Below are the code and all the weights of a small trained network. Each question names an input and a class and asks about switching units off, where a switched-off unit gives its printed mean instead of its output.

import numpy as np


def w(rows, s, z=0):
    codes = np.array(rows[::2]) - 128.0
    scale = np.full(codes.shape[1], s)
    scale[-1] = z or s
    return codes * scale


def f(y):
    return np.maximum(y, 0)


def log_softmax(a):
    a = a - a.max(-1, keepdims=True)
    return a - np.log(np.exp(a).sum(-1, keepdims=True))


def net(x, mask):
    res = np.array(x, float).reshape(1, 7) / 4 @ E
    y = f(res @ A[0][:, :-1].T + A[0][:, -1])
    res = res + np.where(mask, y, B[0][:, -1]) @ B[0][:, :-1]
    return log_softmax(res[-1] @ U[:, :-1].T + U[:, -1])


A, B = {}, {}
E = w([
[173,122,144,233,185],'x0',
[128,126,129,128,129],'x1',
[2,166,174,167,132],'x2',
[122,47,131,191,19],'x3',
[127,123,127,127,130],'x4',
[128,125,129,128,129],'x5',
[129,131,128,128,127],'x6',
],0.0095)
A[0] = w([
[141,142,139,138,177,129],'n1',
[149,141,117,181,111,79],'n2',
[152,140,138,172,187,125],'n3',
[183,135,106,100,129,187],'n4',
[149,145,137,157,209,123],'n5',
[236,72,124,155,95,155],'n6',
[146,114,126,63,107,150],'n7',
[44,166,119,147,139,157],'n8',
[99,94,131,79,5,126],'n9',
[190,113,110,97,126,254],'n10',
[78,161,145,126,172,105],'n11',
[149,131,110,103,116,125],'n12',
[190,133,137,78,149,212],'n13',
[126,141,131,103,175,215],'n14',
[129,112,123,162,102,100],'n15',
[150,157,136,155,186,136],'n16',
[107,174,128,13,146,241],'n17',
[114,145,131,62,131,193],'n18',
[44,118,120,142,112,123],'n19',
[66,105,140,199,114,74],'n20',
[183,119,139,95,112,184],'n21',
[147,148,137,153,177,109],'n22',
[108,144,135,123,145,148],'n23',
[103,164,142,97,139,147],'n24',
[110,110,113,112,131,183],'n25',
[122,128,141,99,138,139],'n26',
[166,113,141,242,132,36],'n27',
[91,137,131,202,165,50],'n28',
[189,142,93,79,169,213],'n29',
[58,113,141,174,119,74],'n30',
[143,113,101,106,115,89],'n31',
],0.016,0.0036)
B[0] = w([
[134,154,84,142,88,174],'n1',
[135,88,144,134,169,153],'n2',
[134,142,56,152,69,189],'n3',
[75,122,147,175,101,203],'n4',
[123,172,57,144,55,201],'n5',
[179,2,71,63,166,244],'n6',
[149,88,195,153,94,193],'n7',
[208,195,118,63,160,203],'n8',
[63,173,128,22,34,240],'n9',
[71,52,143,171,68,224],'n10',
[217,145,127,66,121,189],'n11',
[140,117,163,145,100,165],'n12',
[47,123,146,194,135,216],'n13',
[139,168,81,180,175,190],'n14',
[120,108,175,105,164,157],'n15',
[145,173,76,156,81,190],'n16',
[160,58,179,161,255,247],'n17',
[132,90,161,140,196,192],'n18',
[59,193,123,124,186,188],'n19',
[138,169,220,180,163,188],'n20',
[150,83,181,128,62,197],'n21',
[118,154,89,135,76,176],'n22',
[159,146,121,107,145,158],'n23',
[164,130,124,110,180,174],'n24',
[119,134,145,106,139,152],'n25',
[135,112,133,132,153,151],'n26',
[173,37,184,178,204,194],'n27',
[195,141,188,206,91,180],'n28',
[30,151,136,219,141,233],'n29',
[101,191,198,159,150,183],'n30',
[135,99,172,113,110,162],'n31',
],0.033,0.013)
U = w([
[112,111,210,212,174,248],'0',
[158,119,119,98,254,123],'1',
[85,75,150,38,20,166],'2',
[62,206,169,44,111,4],'3',
[89,112,59,195,76,69],'4',
[192,199,95,152,91,104],'5',
[181,18,123,110,173,43],'6',
],0.0081,0.0023)

Each question gives the input, the list of numbers given to net, and the class t.
The units are the neurons (one row each of A and B). Each row of codes is followed by its name. A weight is (code - 128) times the scale printed after its matrix; where a second scale follows, it is the last column's (A, B and U).
mask holds one flag per neuron, in row order. A switched-off neuron (its flag False) gives its mean, the last column of its row in B, instead of its output. The means were averaged over made-up inputs and are rounded, as every weight is.
A unit's drop is (log p(t) with every unit on - log p(t) with that unit switched off) / (log p(t) with every unit on - log p(t) with every unit switched off).
The circuit of an input: a set's keep is (log p(t) with only the set's units on - log p(t) with every unit switched off) / (log p(t) with every unit on - log p(t) with every unit switched off). Starting from the 12 units with the biggest drops (on a tie, the unit counted first), units are removed one at a time, each time the one whose removal leaves the highest keep (on an exact tie, the one counted first), for as long as the keep stays at least 0.8.
circuit, biggest first: the units of the circuit, biggest drop first
unit that matters most: the unit with the biggest drop
k most important neurons: the k neurons with the biggest drops, biggest first
drop when u is switched off: that unit's drop, to one decimal
input [0,6,-8,7,-6,4,-6], class 2: circuit, biggest first => n9
input [-1,-7,1,-8,1,1,5], class 1: 2 most important neurons => n17; n11
input [8,8,-1,1,-1,-5,1], class 6: 2 most important neurons => n27; n6
input [7,0,0,8,-1,-5,8], class 6: 2 most important neurons => n6; n29
input [4,5,-6,0,4,-5,-4], class 4: 2 most important neurons => n17; n29
input [8,7,0,3,-2,2,-5], class 6: 2 most important neurons => n6; n29
input [3,-1,-3,1,-6,-5,-3], class 6: 2 most important neurons => n6; n9
input [0,1,1,7,-2,2,-1], class 3: 2 most important neurons => n9; n17
input [6,-2,-2,1,2,7,6], class 6: 2 most important neurons => n27; n6
input [0,6,-6,8,-2,-1,-1], class 2: 2 most important neurons => n9; n17
input [4,1,-2,0,-4,7,-6], class 4: drop when n17 is switched off => 0.4
input [-1,0,1,0,0,6,6], class 1: drop when n9 is switched off => 0.2
input [1,-1,-1,2,1,-1,7], class 6: drop when n9 is switched off => 0.3
input [6,2,1,0,7,4,-1], class 5: unit that matters most => n17
